How the elements are linked:
$: w513->w102, w579->w220, w610->w666, w1->w252, w890->w613, w148->w55, w272->w918, w290->w597, w498->w892, w581->w738, w58->w584, w625->w744, w962->w215, w972->w774, w265->w253, w56->w761, w183->w645, w722->w961, w523->w828, w482->w600, w551->w152, w102->w424, w600->w332, w918->w504, w127->w261, w352->w890, w332->w997, w948->w1, w884->w513, w261->w482, w385->w814, w814->w285, w39->w979, w822->w471, w322->w988, w988->w522, w645->w859, w223->w421, w315->w579, w132->w728, w215->w487, w666->w972, w597->w492, w761->w322, w873->w884, w505->w887, w801->w610, w382->w625, w731->w538, w679->w382, w930->w505, w584->w23, w651->w455, w892->w147, w695->w608, w220->w3, w455->w796, w772->w503, w55->w125, w882->w39, w887->w498, w402->w447, w68->w385, w685->w822, w401->w68, w738->w551, w447->w216, w503->w183, w65->w223, w608->w523, w471->w606, w216->w315, w232->w801, w828->w554, w903->w148, w424->w438, w421->w402, w504->w948, w777->w581, w997->w838, w878->w132, w522->w145, w554->w722, w145->w265, w859->w930, w147->w271, w438->w685, w285->w290, w785->w401, w252->w651, w961->w772, w23->w785, w274->w127, w907->w352, w728->w164, w125->w878, w796->w232, w152->w903, w838->w882, w3->w272, w493->w695, w538->w274, w164->w873, w492->w962, w979->w777, w487->w493, w271->w65, w613->w58, w744->w731, w606->w907, w774->w56, w253->w679
!: w513->w685, w579->w918, w610->w56, w1->w796, w890->w23, w148->w132, w272->w1, w290->w215, w498->w65, w581->w903, w58->w401, w625->w274, w962->w695, w972->w322, w265->w625, w56->w522, w183->w505, w722->w183, w523->w961, w482->w838, w551->w55, w102->w822, w600->w882, w918->w252, w127->w332, w352->w584, w332->w39, w948->w455, w884->w438, w261->w997, w385->w597, w814->w492, w39->w738, w822->w352, w322->w265, w988->w253, w645->w887, w223->w216, w315->w272, w132->w884, w215->w608, w666->w761, w597->w487, w761->w145, w873->w424, w505->w147, w801->w774, w382->w538, w731->w261, w679->w731, w930->w892, w584->w68, w651->w801, w892->w223, w695->w554, w220->w504, w455->w610, w772->w859, w55->w728, w882->w581, w887->w271, w402->w579, w68->w290, w685->w907, w401->w285, w738->w148, w447->w220, w503->w930, w65->w447, w608->w722, w471->w890, w216->w3, w232->w972, w828->w772, w903->w878, w424->w471, w421->w315, w504->w651, w777->w152, w997->w979, w878->w873, w522->w679, w554->w503, w145->w382, w859->w498, w147->w421, w438->w606, w285->w962, w785->w814, w252->w232, w961->w645, w23->w385, w274->w600, w907->w58, w728->w513, w125->w164, w796->w666, w152->w125, w838->w777, w3->w948, w493->w828, w538->w482, w164->w102, w492->w493, w979->w551, w487->w523, w271->w402, w613->w785, w744->w127, w606->w613, w774->w988, w253->w744
&: w513->w884, w579->w315, w610->w801, w1->w948, w890->w352, w148->w903, w272->w3, w290->w285, w498->w887, w581->w777, w58->w613, w625->w382, w962->w492, w972->w666, w265->w145, w56->w774, w183->w503, w722->w554, w523->w608, w482->w261, w551->w738, w102->w513, w600->w482, w918->w272, w127->w274, w352->w907, w332->w600, w948->w504, w884->w873, w261->w127, w385->w68, w814->w385, w39->w882, w822->w685, w322->w761, w988->w322, w645->w183, w223->w65, w315->w216, w132->w878, w215->w962, w666->w610, w597->w290, w761->w56, w873->w164, w505->w930, w801->w232, w382->w679, w731->w744, w679->w253, w930->w859, w584->w58, w651->w252, w892->w498, w695->w493, w220->w579, w455->w651, w772->w961, w55->w148, w882->w838, w887->w505, w402->w421, w68->w401, w685->w438, w401->w785, w738->w581, w447->w402, w503->w772, w65->w271, w608->w695, w471->w822, w216->w447, w232->w796, w828->w523, w903->w152, w424->w102, w421->w223, w504->w918, w777->w979, w997->w332, w878->w125, w522->w988, w554->w828, w145->w522, w859->w645, w147->w892, w438->w424, w285->w814, w785->w23, w252->w1, w961->w722, w23->w584, w274->w538, w907->w606, w728->w132, w125->w55, w796->w455, w152->w551, w838->w997, w3->w220, w493->w487, w538->w731, w164->w728, w492->w597, w979->w39, w487->w215, w271->w147, w613->w890, w744->w625, w606->w471, w774->w972, w253->w265
~: w513->w148, w579->w147, w610->w504, w1->w216, w890->w102, w148->w882, w272->w223, w290->w58, w498->w961, w581->w482, w58->w438, w625->w761, w962->w785, w972->w1, w265->w666, w56->w651, w183->w695, w722->w962, w523->w290, w482->w679, w551->w332, w102->w55, w600->w382, w918->w421, w127->w265, w352->w513, w332->w625, w948->w447, w884->w903, w261->w253, w385->w352, w814->w890, w39->w274, w822->w728, w322->w796, w988->w232, w645->w608, w223->w859, w315->w892, w132->w581, w215->w401, w666->w948, w597->w584, w761->w455, w873->w152, w505->w554, w801->w918, w382->w56, w731->w988, w679->w774, w930->w828, w584->w685, w651->w579, w892->w772, w695->w814, w220->w271, w455->w220, w772->w487, w55->w39, w882->w538, w887->w722, w402->w505, w68->w907, w685->w132, w401->w606, w738->w600, w447->w887, w503->w493, w65->w645, w608->w285, w471->w164, w216->w498, w232->w272, w828->w597, w903->w838, w424->w125, w421->w930, w504->w402, w777->w261, w997->w744, w878->w777, w522->w801, w554->w492, w145->w610, w859->w523, w147->w503, w438->w878, w285->w613, w785->w471, w252->w315, w961->w215, w23->w822, w274->w145, w907->w884, w728->w738, w125->w979, w796->w3, w152->w997, w838->w731, w3->w65, w493->w385, w538->w522, w164->w551, w492->w23, w979->w127, w487->w68, w271->w183, w613->w424, w744->w322, w606->w873, w774->w252, w253->w972
*: w513->w424, w579->w3, w610->w972, w1->w651, w890->w58, w148->w125, w272->w504, w290->w492, w498->w147, w581->w551, w58->w23, w625->w731, w962->w487, w972->w56, w265->w679, w56->w322, w183->w859, w722->w772, w523->w554, w482->w332, w551->w903, w102->w438, w600->w997, w918->w948, w127->w482, w352->w613, w332->w838, w948->w252, w884->w102, w261->w600, w385->w285, w814->w290, w39->w777, w822->w606, w322->w522, w988->w145, w645->w930, w223->w402, w315->w220, w132->w164, w215->w493, w666->w774, w597->w962, w761->w988, w873->w513, w505->w498, w801->w666, w382->w744, w731->w274, w679->w625, w930->w887, w584->w785, w651->w796, w892->w271, w695->w523, w220->w272, w455->w232, w772->w183, w55->w878, w882->w979, w887->w892, w402->w216, w68->w814, w685->w471, w401->w385, w738->w152, w447->w315, w503->w645, w65->w421, w608->w828, w471->w907, w216->w579, w232->w610, w828->w722, w903->w55, w424->w685, w421->w447, w504->w1, w777->w738, w997->w882, w878->w728, w522->w265, w554->w961, w145->w253, w859->w505, w147->w65, w438->w822, w285->w597, w785->w68, w252->w455, w961->w503, w23->w401, w274->w261, w907->w890, w728->w873, w125->w132, w796->w801, w152->w148, w838->w39, w3->w918, w493->w608, w538->w127, w164->w884, w492->w215, w979->w581, w487->w695, w271->w223, w613->w584, w744->w538, w606->w352, w774->w761, w253->w382
§: w513->w471, w579->w948, w610->w322, w1->w801, w890->w401, w148->w164, w272->w651, w290->w493, w498->w421, w581->w55, w58->w385, w625->w261, w962->w523, w972->w522, w265->w731, w56->w265, w183->w498, w722->w859, w523->w503, w482->w39, w551->w878, w102->w606, w600->w979, w918->w455, w127->w838, w352->w785, w332->w777, w948->w232, w884->w822, w261->w882, w385->w962, w814->w215, w39->w152, w822->w613, w322->w679, w988->w382, w645->w892, w223->w579, w315->w504, w132->w102, w215->w828, w666->w988, w597->w695, w761->w253, w873->w685, w505->w65, w801->w761, w382->w127, w731->w600, w679->w274, w930->w271, w584->w814, w651->w666, w892->w402, w695->w961, w220->w1, w455->w972, w772->w505, w55->w873, w882->w551, w887->w223, w402->w3, w68->w492, w685->w890, w401->w597, w738->w125, w447->w272, w503->w887, w65->w315, w608->w772, w471->w58, w216->w918, w232->w56, w828->w183, w903->w728, w424->w907, w421->w220, w504->w796, w777->w148, w997->w581, w878->w513, w522->w625, w554->w645, w145->w744, w859->w147, w147->w447, w438->w352, w285->w487, w785->w290, w252->w610, w961->w930, w23->w285, w274->w997, w907->w23, w728->w424, w125->w884, w796->w774, w152->w132, w838->w738, w3->w252, w493->w722, w538->w332, w164->w438, w492->w608, w979->w903, w487->w554, w271->w216, w613->w68, w744->w482, w606->w584, w774->w145, w253->w538

In the rows, zero is written as 464.

The rows follow the links: the fewer symbols apart two elements are, the more alike their rows tend to be.

Each row is also shifted at random along 3 hidden directions that mean nothing.

The rows of 90 elements, shuffled:
Each row is one element's numbers.
row 1: [ 742  548  528  537  418  491  404  459  494  487  451  457  546  500  380  437  427  420  523  560  577  417  449  512  491  432  368]
row 2: [ 231  327  439  527  461  411  549  506  562  429  446  543  450  442  434  565  484  557  492  465  430  433  498  578  550  461  443]
row 3: [ 509  602  561  476  445  577  486  421  332  512  519  465  427  550  491  384  417  432  462  433  577  458  398  340  417  438  483]
row 4: [ 241  519  546  580  254  576  584  509  469  388  488  556  529  635  411  561  507  451  529  639  611  507  402  384  510  403  353]
row 5: [ 292  474  381  382  561  405  394  394  369  527  497  407  454  439  551  312  400  425  437  308  521  459  461  423  364  449  601]
row 6: [ 490  395  515  544  399  528  480  526  533  384  472  544  454  441  325  480  475  546  528  579  448  526  443  533  553  535  396]
row 7: [ 330  646  454  456  398  488  317  347  371  491  421  235  450  569  391  351  395  330  379  506  331  565  463  386  419  431  490]
row 8: [ 649  464  346  321  620  370  377  409  401  519  464  388  507  361  595  366  442  400  435  323  481  420  499  432  353  448  578]
row 9: [ 468  555  532  408  476  461  543  492  411  584  499  521  458  524  630  514  508  414  450  346  625  328  427  358  359  413  483]
row 10: [ 562  479  521  379  505  534  655  528  351  550  589  650  508  460  637  523  548  465  560  332  785  277  385  339  374  416  541]
row 11: [ 945  503  339  418  475  348  187  426  559  402  369  325  630  379  446  335  426  352  456  603  441  580  513  500  393  483  385]
row 12: [ 739  579  543  431  512  515  406  444  386  539  499  468  430  473  537  347  417  436  442  398  563  451  411  376  376  490  476]
row 13: [ 492  557  477  598  387  505  444  368  443  422  432  382  531  587  360  459  383  416  480  600  491  467  475  500  571  354  381]
row 14: [ 206  301  397  445  507  414  478  520  501  418  520  628  449  403  548  369  452  573  504  372  599  545  432  463  419  544  520]
row 15: [ 615  545  421  565  421  459  386  350  468  401  396  329  561  541  380  451  380  397  456  616  423  503  508  504  560  359  386]
row 16: [ 461  596  635  490  326  526  390  579  498  603  508  539  472  537  357  381  491  416  540  495  681  428  358  452  349  545  393]
row 17: [ 496  598  641  528  470  534  591  453  405  598  490  521  357  586  550  537  443  484  416  362  541  307  426  415  476  401  431]
row 18: [ 631  609  508  384  421  520  359  474  387  522  489  411  499  486  477  358  481  355  467  487  547  502  400  333  328  496  473]
row 19: [ 477  426  427  382  610  418  422  434  404  544  503  457  408  372  524  354  416  482  451  283  478  409  470  482  402  497  588]
row 20: [ 610  587  610  472  473  563  490  472  372  563  539  556  403  526  536  379  434  471  477  382  657  413  374  358  389  488  464]
row 21: [ 325  398  543  389  514  485  544  576  451  566  551  612  348  390  527  453  524  547  482  286  545  397  410  445  371  573  549]
row 22: [ 526  600  521  517  528  486  416  326  376  536  437  343  358  545  486  381  336  441  352  391  365  456  476  440  492  408  474]
row 23: [ 392  445  369  308  584  357  273  462  425  555  509  444  470  356  564  208  412  423  456  276  576  508  435  433  256  556  609]
row 24: [ 307  422  517  434  550  475  540  478  412  551  512  515  342  424  488  459  455  536  451  290  441  376  452  490  458  502  562]
row 25: [ 667  481  426  444  373  403  311  520  596  390  382  415  554  441  432  458  513  406  452  627  418  588  476  467  406  518  345]
row 26: [ 516  436  455  400  600  467  528  437  371  533  530  509  426  400  539  426  443  495  477  300  541  348  456  459  443  448  582]
row 27: [ 396  484  472  489  317  440  338  542  587  412  412  461  512  502  395  427  494  432  465  611  466  615  435  454  406  544  357]
row 28: [ 543  295  437  455  515  389  512  573  596  439  459  610  486  350  496  542  528  563  521  440  511  411  489  572  486  524  432]
row 29: [ 459  379  309  342  606  333  386  402  483  429  387  309  385  335  541  477  465  466  323  370  128  523  570  496  453  496  562]
row 30: [ 481  288  364  423  556  320  374  535  606  439  442  547  467  317  505  398  466  550  476  405  467  511  501  575  424  569  474]
row 31: [ 226  432  549  447  523  524  579  506  382  572  571  597  354  453  494  420  455  546  501  276  601  360  403  451  428  507  570]
row 32: [ 393  350  313  326  561  354  404  465  477  403  438  426  443  342  590  424  494  479  397  380  325  573  507  426  385  522  551]
row 33: [ 437  550  465  422  503  441  531  408  382  551  467  422  454  526  609  523  472  398  407  359  496  352  475  389  416  360  507]
row 34: [ 497  632  557  468  361  518  398  465  434  543  451  367  470  548  371  454  474  360  452  525  447  442  431  429  417  455  427]
row 35: [ 345  545  445  585  343  504  451  376  449  378  430  384  549  612  384  466  404  409  475  622  490  534  471  453  548  355  384]
row 36: [ 196  332  383  490  512  478  632  424  409  367  502  547  433  471  557  525  458  560  466  415  463  487  485  434  547  409  531]
row 37: [ 530  572  457  347  524  315  217  472  523  620  407  370  422  441  596  291  423  376  352  324  451  492  463  440  242  543  480]
row 38: [ 374  304  275  470  606  294  354  367  546  377  376  363  433  360  491  404  361  528  367  412  231  563  580  602  539  470  510]
row 39: [ 153  320  452  553  470  433  582  489  529  423  472  573  421  471  444  541  454  581  488  433  465  433  483  564  571  452  457]
row 40: [ 567  621  504  482  418  444  303  406  479  537  378  256  461  520  334  429  420  344  394  533  304  475  493  512  459  450  414]
row 41: [ 474  532  415  392  532  408  475  390  392  536  454  383  474  488  608  480  454  386  403  356  468  378  488  401  397  370  524]
row 42: [ 242  606  552  522  478  454  363  366  418  586  436  361  321  592  480  325  328  444  341  347  402  492  450  450  424  459  474]
row 43: [ 445  628  472  490  458  533  424  301  316  471  444  272  431  571  442  407  377  374  382  486  340  506  473  380  489  372  500]
row 44: [  48  540  463  446  451  472  525  401  337  543  517  449  433  586  563  425  426  416  435  334  578  418  427  359  392  379  560]
row 45: [ 204  396  485  433  500  496  639  481  411  479  501  521  345  459  526  581  516  534  428  351  370  402  471  434  498  462  541]
row 46: [ 188  413  443  437  545  433  505  419  430  503  452  396  320  441  480  485  443  512  370  325  251  448  505  498  495  478  563]
row 47: [ 574  587  572  499  516  488  444  406  408  572  457  432  360  530  520  406  380  465  387  365  463  408  448  438  444  449  454]
row 48: [ 326  486  529  550  298  506  463  525  547  406  435  496  473  557  373  515  501  468  475  616  455  553  434  458  492  490  348]
row 49: [ 588  303  331  443  607  402  544  415  475  349  448  497  470  359  570  530  455  551  444  419  377  460  540  506  558  426  504]
row 50: [ 447  648  505  504  389  509  409  357  393  506  404  243  449  584  356  488  429  340  387  541  288  459  488  441  502  382  444]
row 51: [ 585  300  296  325  592  348  390  496  507  380  459  508  502  290  620  389  491  504  448  392  451  563  497  440  369  544  538]
row 52: [ 562  334  324  403  589  421  588  406  429  351  444  449  466  374  594  589  505  513  413  428  310  457  544  440  539  399  526]
row 53: [ 711  621  531  423  410  517  410  458  418  523  448  366  500  504  427  479  502  350  455  529  444  430  445  395  410  445  432]
row 54: [ 583  559  612  384  465  442  380  605  504  658  520  612  408  465  611  345  496  450  466  311  730  406  359  378  227  588  437]
row 55: [ 887  388  450  349  668  416  513  478  467  520  452  471  398  280  549  556  512  515  425  323  312  317  530  525  477  499  526]
row 56: [ 448  302  416  520  551  431  603  469  516  400  465  572  445  407  507  573  463  588  484  427  443  401  520  560  593  434  460]
row 57: [ 258  633  547  481  362  584  457  412  324  509  517  417  438  606  438  366  425  390  457  473  549  513  385  319  395  438  492]
row 58: [ 515  599  637  466  330  537  402  593  499  600  509  539  482  523  374  407  510  410  538  493  675  419  360  433  345  542  394]
row 59: [ 482  364  468  281  534  404  406  634  523  548  521  600  397  293  579  378  559  512  480  296  537  480  410  425  255  663  550]
row 60: [ 712  578  619  480  381  511  394  574  517  580  488  526  504  484  382  427  498  416  539  507  645  386  391  478  382  530  372]
row 61: [ 445  590  579  531  365  490  345  490  495  564  457  438  468  539  326  364  417  409  493  507  555  454  412  506  424  502  391]
row 62: [ 425  418  488  420  583  461  521  459  413  548  507  492  357  399  495  451  444  523  446  293  429  367  469  499  464  491  563]
row 63: [ 454  300  357  474  582  385  507  437  503  378  446  513  451  375  533  489  431  563  448  410  399  476  525  544  546  458  495]
row 64: [ 517  444  430  393  604  454  510  417  364  526  521  473  444  403  550  422  434  475  470  307  525  359  473  450  438  434  584]
row 65: [ 524  519  455  520  348  497  452  460  480  385  452  467  584  546  429  476  472  411  513  620  575  524  442  425  483  408  365]
row 66: [ 624  599  581  439  427  598  512  478  335  521  545  530  464  526  517  414  473  431  507  448  664  430  367  310  382  457  474]
row 67: [ 374  613  535  566  522  462  467  295  391  559  396  301  318  607  481  473  327  444  308  378  270  406  518  482  549  354  455]
row 68: [ 196  583  573  443  418  457  469  498  432  626  501  513  389  583  584  409  459  424  424  324  623  402  399  368  315  466  482]
row 69: [ 151  363  327  343  518  360  371  469  478  428  446  420  403  384  555  371  473  475  382  361  330  610  483  418  352  551  576]
row 70: [ 211  444  484  476  559  488  555  391  352  538  519  458  350  478  474  432  392  519  440  295  439  373  469  493  511  428  590]
row 71: [ 690  478  428  435  372  409  322  536  586  389  401  448  581  440  455  444  522  398  481  623  482  586  460  439  384  523  347]
row 72: [ 293  594  558  470  456  433  418  445  448  614  456  433  361  571  548  403  408  429  373  336  495  425  435  418  367  462  466]
row 73: [  90  592  560  492  410  492  571  437  375  597  499  479  385  640  563  498  445  428  413  349  572  369  418  365  410  377  490]
row 74: [ 322  555  586  563  302  553  426  537  471  507  539  600  528  586  373  333  434  447  591  535  810  487  344  435  398  492  387]
row 75: [ 365  317  431  468  460  395  505  571  594  434  454  574  485  389  452  544  526  538  514  472  489  435  486  563  486  509  433]
row 76: [ 646  574  542  569  423  495  415  413  476  511  426  385  494  537  336  468  401  419  478  551  463  400  474  544  539  411  378]
row 77: [ 565  514  418  511  371  456  401  431  499  371  406  393  582  521  430  476  461  394  469  640  459  549  479  445  488  404  364]
row 78: [ 640  575  533  582  425  498  434  394  466  487  426  382  502  549  338  471  393  421  474  560  455  402  479  542  567  383  377]
row 79: [ 454  344  382  463  419  502  607  500  472  330  486  523  572  418  407  627  560  488  557  586  466  446  486  485  571  411  461]
row 80: [ 542  320  363  365  557  429  549  501  456  378  497  572  484  348  622  510  532  524  476  403  499  486  480  405  433  491  525]
row 81: [ 325  607  596  492  406  587  465  449  332  549  548  518  403  582  486  316  404  447  472  403  660  492  356  326  376  482  495]
row 82: [ 290  655  578  537  339  615  564  380  321  495  483  361  437  655  381  537  448  381  444  535  439  425  428  363  519  343  455]
row 83: [ 494  597  579  527  502  520  479  380  381  554  472  423  354  563  498  410  369  466  386  378  457  418  444  428  477  421  458]
row 84: [ 542  303  295  411  610  363  466  411  478  352  434  454  474  342  577  463  444  523  419  416  353  520  542  492  503  460  523]
row 85: [ 477  617  592  452  339  516  364  542  472  583  482  453  477  526  376  394  495  375  497  502  577  457  387  422  342  529  415]
row 86: [ 673  580  562  556  423  499  416  432  480  526  435  399  491  525  347  473  419  421  483  539  470  387  464  537  523  418  376]
row 87: [  11  337  367  460  416  332  334  524  605  436  420  459  468  422  395  384  457  489  464  464  409  587  481  567  411  552  477]
row 88: [ 517  466  524  523  338  493  457  549  572  412  432  512  481  494  386  533  523  480  485  617  453  528  442  474  489  516  337]
row 89: [ 454  507  380  384  556  408  465  371  368  518  461  377  478  463  592  444  435  394  411  350  463  400  503  410  412  373  560]
row 90: [ -30  378  476  399  426  492  573  561  430  476  545  609  370  472  556  452  529  532  475  345  543  516  393  361  370  547  560]

Some elements, each with its row:
w728 row 49
w1 row 1
w579 row 58
w597 row 10
w610 row 77
w385 row 64
w68 row 26
w65 row 7
w685 row 69
w785 row 70
w23 row 31
w859 row 20
w554 row 54
w761 row 27
w455 row 15
w252 row 74
w215 row 41
w903 row 39
w892 row 43
w961 row 67
w272 row 61
w220 row 16
w402 row 50
w183 row 83
w503 row 47
w606 row 45
w890 row 21
w352 row 46
w584 row 62

Row, symbols taken left to right, then the row they reach:
row 89 $ !: row 73
row 85 ~ ~ &: row 17
row 30 § * !: row 32
row 86 & ~: row 82
row 81 § * *: row 34
row 36 $ *: row 52
row 42 ! &: row 22
row 59 ~ §: row 90
row 44 * !: row 37
row 12 $ & *: row 3
row 5 * ~ §: row 23
row 80 * * ~: row 14
row 33 ~ &: row 19
row 35 §: row 25
row 72 § §: row 66
row 40 & $ §: row 76
row 29 & ~ $: row 84

